In the rows, 128 means zero.
Each row has a hidden stage along a path, written after it and counted from one end. A new block has a new path.
[112 106 133 122 114 136 137 170 116 127 126 131 130  98 128 144 130 143
 134 161 138 130 156 136 143 129 136  68 154 171 128 132 173 111 126 108
 113  77 124 111 133 128 112 133 123 127 121 178 113 137 147 132 111 133
 147 138 112 121  52 134 128 108 133 131  97 161 252 112 126] => 6
[131 115 113 136 125 128 130 149 152 195 137 135 122 107 133  90 111 141
 133 183 115 123 148 131 142 127 146 112 170 143 124 131 169 123 136 153
 107  81 124  96 133 155 125 115 113 129 126 154 117 126 127 132 121 136
 130 142 134 132 149 134 135 119 126 121 119 125 189 137 143] => 1
[130 110 127 126 123 128 127 152 131 165 133 139 131 105 120 138 127 132
 133 158 122 131 144 135 151 130 151  95 167 151 128 121 159 105 130 126
 109  89 136 105 122 150 125 134 128 130 109 171 121 124 140 129 131 132
 130 133 117 116  88 137 127  98 137 122 102 142 217 117 138] => 4
[133 126 110 141 127 129 124 150 147 185 136 134 114 113 125 137 120 150
 148 128 115 120 151 145 143 135 161  97 194 156 117 130 170 123 125 123
  98  77 123 114 110 144 130 121 127 122 102 147 124 145 132 131 103 144
 136 132  99 128 125 144 129 114 126 121 141 137 252 120 149] => 3
[120 125 113 136 137 147 137 167 111 227 134 154  96  90 145 131 121 158
 138  94 108 100 162 131 133 134 156 104 179 146 138 129 217 120 118 131
 111 106 115 112 139 123 124 123 112 128 115  88 111 128 144 138  42 142
 133 150 126  88  49 126 134 123 126 128 141 148 252 114 159] => 7
[135 117 125 131 124 139 135 154 125 156 134 137 102  85 121 131 126 140
 136  90  77 124 163 130 149 131 144  74 159 162 129 129 183 126 114 119
 111 101 120 105 124  95 102 130 125 124  97 128 116 134 143 124  82 140
 116 149 121 125  55 128 133 114 132 135 102 152 242 123 145] => 5
[131 119 136 124 140 118 124 125 142 178 138 133 126 102 141 141 121 152
 140 171 106 140 118 127 146 126 150 106 172 160 131 124 156 121 120 118
 100  80 127  89 121 155 140  93 116 146 122 167 128 120 125 128 154 143
 130 119 141 124 180 123 130 117 131 111 122 114 185 124 151] => 1
[124 123 122 137 125 147 134 161 131 197 133 152 115  98 130 133 133 162
 122  71 107 113 149 151 138 144 150  99 166 155 135 129 205 116 125  77
 118 127 120 134 119 115 106 156 123 122 102 109  88 141 150 121  42 146
 133 171 125 119  36 127 131 116 117 128 166 172 252 110 160] => 6
[117 116 122 133 126 152 140 155  77 196 124 128 109  90 133 140 129 139
 134 144 107 110 158 132 147 137 145  81 179 144 124 106 200 119 122 108
 114 124 128 100 141 130 111 132 110 130 121 121 121 118 143 149  84 144
 140 135 113 119   4 143 119 120 114 121  95 159 252 119 128] => 7
[129 120 126 135 125 140 135 160 122 180 130 135 123 110 126 130 113 133
 137 126 111 121 146 126 139 140 135  96 147 146 136 139 171 112 110 118
 146 119 122 124 122 113 109 144 116 125 121 107 124 157 139 135  72 141
 145 166 120 121  28 130 122 118 128 119 138 157 221 119 147] => 6
[131 112 117 140 124 123 127 147 145 181 141 137 134 105 143 134 120 136
 139 153 113 154 146 120 153 130 169 108 172 145 122 119 167 121 131 133
  97  84 108 111 118 156 127 102 124 145 131 158 129 143 129 136 130 152
 133 119 125 128 153 137 126 108 127 124 135 129 193 107 131] => 2
[130 120 123 133 122 142 132 142 161 209 137 139 128 100 124 112 115 147
 136 114 109 118 148 132 127 148 154 102 157 145 128 127 190 122 133 140
 107  77 126 120 123 148 144 136 122 123 102 142 122 150 141 127  96 137
 144 134 135 127  90 125 130 128 110 117 147 150 234 117 156] => 4
[106 124 116 126 132 148 141 150  93 198 138 139  97  89 148 130 128 148
 128 138 116 118 144 139 151 135 135  91 179 140 126 142 197 118 119 143
 118 118 119 127 144 117 121 121 120 125 128 108 125 106 130 138  78 145
 128 153 116 131  46 137 127 127 128 127 125 157 233 120 127] => 7
[123 114 113 128 118 132 128 142 124 145 129 150 125 108 130 129 129 145
 140 130 111 132 149 126 159 119 147  87 170 155 132 122 160 126 126 108
 102  79 119 115 112 143 125 137 120 128 108 159 118 126 133 130 128 134
 146 122 120 136  82 124 129 112 126 134 120 144 235 119 131] => 4
[128 112 145 126 115 138 133 134 147 167 134 134 124  93 119 130 126 134
 132  96 115 109 150 128 140 124 137  83 155 169 145 131 179 131 129 113
 121 103 122 104 116 134 125 132 124 121 108 135 116 123 143 118  89 139
 131 144 121 128  81 131 130 111 136 116 109 157 208 127 158] => 5

Each row has a hidden stage along a path, written after it and counted from one end. A new block has a new path.
[134  99 144 125 133 122 139 124 124 136 118 123 128 142 128 147 127 127
 123 116 134 133 173 115 123 124 133 129 133 121 119 131  98 152 130 135
 106 143 133 102 131 127 141 149 118 111 113 133 123 124  99 144 136 134
 130 125 145 151 130 143 146 111 114 151 112 120 130 121 162] => 5
[131 132 113 119 128 170 115 123 138 114 159 152 162 104 142 114 153 163
 139 115 122 144 110 144 118 135 173 109 105 146 135 106 174 132 136  79
 137 117 122 134 111 143 121  83 149 113 151 110 130 157 155 133 116 124
 143 105 138 108 147 111 134  96 140 117 121 173 128 129 113] => 6
[136 151 118 112 141 187 120 133 143 130 137 141 160  88 162 138 148 163
 130 117 131 150 118 140 114 123 134 114 105 128 143 106 155 124 139  99
 117 142 152 112 121 138 124 124 132 100 137 124 133 154 137 151 119 120
 150 126 172 120 139 109 159 115 133 105 125 170 131 132 143] => 2
[115 118 132 125 123 151 135 122 138 121 144 144 149 120 115 124 149 142
 138 104 133 140 129 135 123 131 156 116 126 137 121 115 153 132 132 106
 134 124 128 109 133 133 131 105 146 114 136 117 127 141 138 136 116 119
 168 117 142 126 154 125 133  92 131 125 119 161 134 123 129] => 5
[134 137 128 100 143 140 133 132 160 134 121 146 154 101 144 132 117 147
 126 135 125 130 153 137 128 167  85 112 117 107 125 126 120 103 145 162
 130 117 162  79 115 132 119 135 123  96 127  99 127 164 122 147 125 111
 130 116 161 161 157 132 153  98 134 128 120 146 140 136 170] => 2
[128  71 149 125 121  89 142 120 130 124 127 148 139 171 100 113 118 101
 138 106 135 120 181 119 120 159 160 120 141 134  88 132 128 139 129 154
 149 118  97 101 111 143 136 103 174 116 133  92 132 157 112 133 142 135
 125 114 118 167 146 159 108  54 120 158 103 141 141 102 141] => 6
[129 102 135 132 127 142 137 127 131 134 134 144 144 145 131 133 140 130
 127 103 132 138 156 124 118 126 159 133 124 124 119 117 127 146 130 117
 117 137 122 108 119 138 135 112 130 105 124 117 130 141 123 148 135 129
 145 123 115 154 135 131 134  92 121 139 117 143 131 116 141] => 3
[134 124 129 125 127 161 129 122 135 129 140 136 149 123 138 136 142 138
 128 110 133 145 147 127 114 114 146 118 113 133 114 112 139 140 129  88
 111 137 123 113 119 139 133 117 131 109 135 121 128 145 123 146 123 152
 145 121 145 128 139 119 138 103 136 131 123 154 130 118 143] => 4
[132 103 138 130 126 162 117 121 130 118 166 145 164 128 127 117 148 141
 144  94 121 144 134 133 115 122 194 105 113 135 123 103 156 151 121  87
 132 133 103 123 101 150 139  83 153 112 139 109 137 147 141 148 184 129
 149 121 133 116 132 119 132  80 134 150 113 168 137 100 126] => 1
[125 113 134 131 124 144 125 143 138 134 133 133 140 131 137 151 133 136
 121 115 128 135 150 133 118 120 142 133 106 124 127 127 119 137 133 116
 106 144 135 106 126 136 135 137 130 103 125 133 128 134 116 151 132 130
 148 121 153 141 135 121 144 111 117 140 123 136 132 120 148] => 3
[131  83 149 141 113 137 143 116 130 142 127 125 120 169 121 168 131 111
  95  90 139 124 175  96 116 113 167 132 129 124 129 101  92 172 118 126
  95 155 122  99 131 143 147 142 119  99 107 136 125 114 102 159 146 133
 146 130 133 140 132 137 131 113  99 157 118 123 119 115 154] => 4
[133 118 138 128 126 154 122 126 111 131 132 133 139 128 144 144 140 133
 126 111 135 137 140 125 116 120 149 124 118 131 136 110 123 137 125 133
 106 145 134 107 128 138 132 132 128 104 122 129 128 126 118 146 135 129
 145 121 145 134 137 120 142 111 115 133 123 139 129 131 140] => 5
